Here is a tiny trained network, its code and every weight. The questions are about switching its units off for an input and a class, where a switched-off unit gives its printed mean instead of its output.

import numpy as np


def w(rows, s, z=0):
    codes = np.array(rows[::2]) - 128.0
    scale = np.full(codes.shape[1], s)
    scale[-1] = z or s
    return codes * scale


def f(y):
    return y / 2 * (1 + np.tanh(0.7978845608 * (y + 0.044715 * y**3)))


def log_softmax(a):
    a = a - a.max(-1, keepdims=True)
    return a - np.log(np.exp(a).sum(-1, keepdims=True))


def net(x, mask):
    res = np.array(x, float).reshape(1, 2) / 4 @ E
    y = f(res @ A[0][:, :-1].T + A[0][:, -1])
    res = res + np.where(mask, y, B[0][:, -1]) @ B[0][:, :-1]
    return log_softmax(res[-1] @ U[:, :-1].T + U[:, -1])


A, B = {}, {}
E = w([
[158,150,160,96,181,111,41,208,123,49,59],'x0',
[179,92,94,164,140,101,9,80,116,167,120],'x1',
],0.012)
A[0] = w([
[135,98,146,112,145,138,87,199,163,99,118,167],'n1',
[134,170,127,141,113,146,82,141,114,128,75,150],'n2',
[165,124,140,125,142,119,112,163,102,71,91,82],'n3',
[135,98,128,155,116,144,193,105,161,191,161,167],'n4',
[83,158,141,87,127,131,231,167,146,72,128,99],'n5',
[157,116,112,146,113,120,2,66,141,171,130,93],'n6',
[136,161,107,118,135,86,131,131,112,114,118,222],'n7',
[125,116,125,147,110,139,173,94,108,144,161,83],'n8',
[144,143,156,123,137,127,102,198,125,73,95,100],'n9',
[129,115,126,174,111,124,175,80,121,186,133,95],'n10',
[121,125,155,102,108,141,208,195,135,94,116,122],'n11',
[141,102,135,139,119,121,118,139,144,130,140,254],'n12',
[141,111,128,99,135,127,140,118,127,130,104,214],'n13',
[100,109,146,121,99,102,115,124,173,109,137,143],'n14',
],0.01,0.0098)
B[0] = w([
[84,153,97,75,128,119,100,59,123,78,141,206],'n1',
[88,95,114,151,146,112,106,72,108,128,164,175],'n2',
[140,113,95,100,76,71,127,150,189,146,205,176],'n3',
[50,131,126,103,143,128,48,87,123,27,157,235],'n4',
[240,66,127,194,230,110,103,139,132,164,114,231],'n5',
[200,49,135,170,247,109,158,229,143,184,138,246],'n6',
[80,185,182,171,141,162,140,91,108,102,162,193],'n7',
[157,136,136,61,117,74,144,154,201,190,181,171],'n8',
[81,66,83,29,94,121,103,69,181,157,195,199],'n9',
[105,93,86,39,158,87,46,101,155,106,164,196],'n10',
[125,71,113,197,191,110,72,170,97,173,131,210],'n11',
[58,183,185,207,199,211,153,109,61,38,109,222],'n12',
[94,169,170,147,164,177,127,99,86,79,125,184],'n13',
[135,144,121,135,138,148,138,167,123,112,127,135],'n14',
],0.011,0.012)
U = w([
[185,56,112,184,210,95,111,197,104,168,144,143],'0',
[35,139,79,7,106,75,85,92,188,88,214,129],'1',
[52,255,168,164,130,253,143,121,23,63,114,254],'2',
[170,158,145,52,88,117,175,152,117,152,64,68],'3',
[133,181,115,124,84,150,144,172,112,150,109,67],'4',
[149,183,89,83,73,112,147,164,129,135,107,69],'5',
],0.0092,0.0051)

Each question gives the input, the list of numbers given to net, and the class t.
The units are the neurons (one row each of A and B). Each row of codes is followed by its name. A weight is (code - 128) times the scale printed after its matrix; where a second scale follows, it is the last column's (A, B and U).
mask holds one flag per neuron, in row order. A switched-off neuron (its flag False) gives its mean, the last column of its row in B, instead of its output. The means were averaged over made-up inputs and are rounded, as every weight is.
A unit's drop is (log p(t) with every unit on - log p(t) with that unit switched off) / (log p(t) with every unit on - log p(t) with every unit switched off).
The circuit of an input: a set's keep is (log p(t) with only the set's units on - log p(t) with every unit switched off) / (log p(t) with every unit on - log p(t) with every unit switched off). Starting from the 12 units with the biggest drops (on a tie, the unit counted first), units are removed one at a time, each time the one whose removal leaves the highest keep (on an exact tie, the one counted first), for as long as the keep stays at least 0.8.
circuit, biggest first: the units of the circuit, biggest drop first
k most important neurons: the k neurons with the biggest drops, biggest first
drop when u is switched off: that unit's drop, to one decimal
input [7,-5], class 1: circuit, biggest first -> (n9)
input [3,-3], class 2: circuit, biggest first -> (n6; n10)
input [-7,6], class 1: 2 most important neurons -> (n4; n10)
input [8,-6], class 1: 3 most important neurons -> (n9; n1; n6)
input [4,-3], class 1: 3 most important neurons -> (n6; n9; n1)
input [4,2], class 1: 2 most important neurons -> (n9; n3)
input [1,3], class 2: 2 most important neurons -> (n5; n11)
input [5,4], class 1: 4 most important neurons -> (n5; n1; n9; n11)
input [4,1], class 1: drop when n3 is switched off -> 0.1
input [-5,-7], class 0: drop when n5 is switched off -> 3.0
input [-2,3], class 2: drop when n5 is switched off -> 0.5
input [6,-3], class 1: drop when n9 is switched off -> 0.1
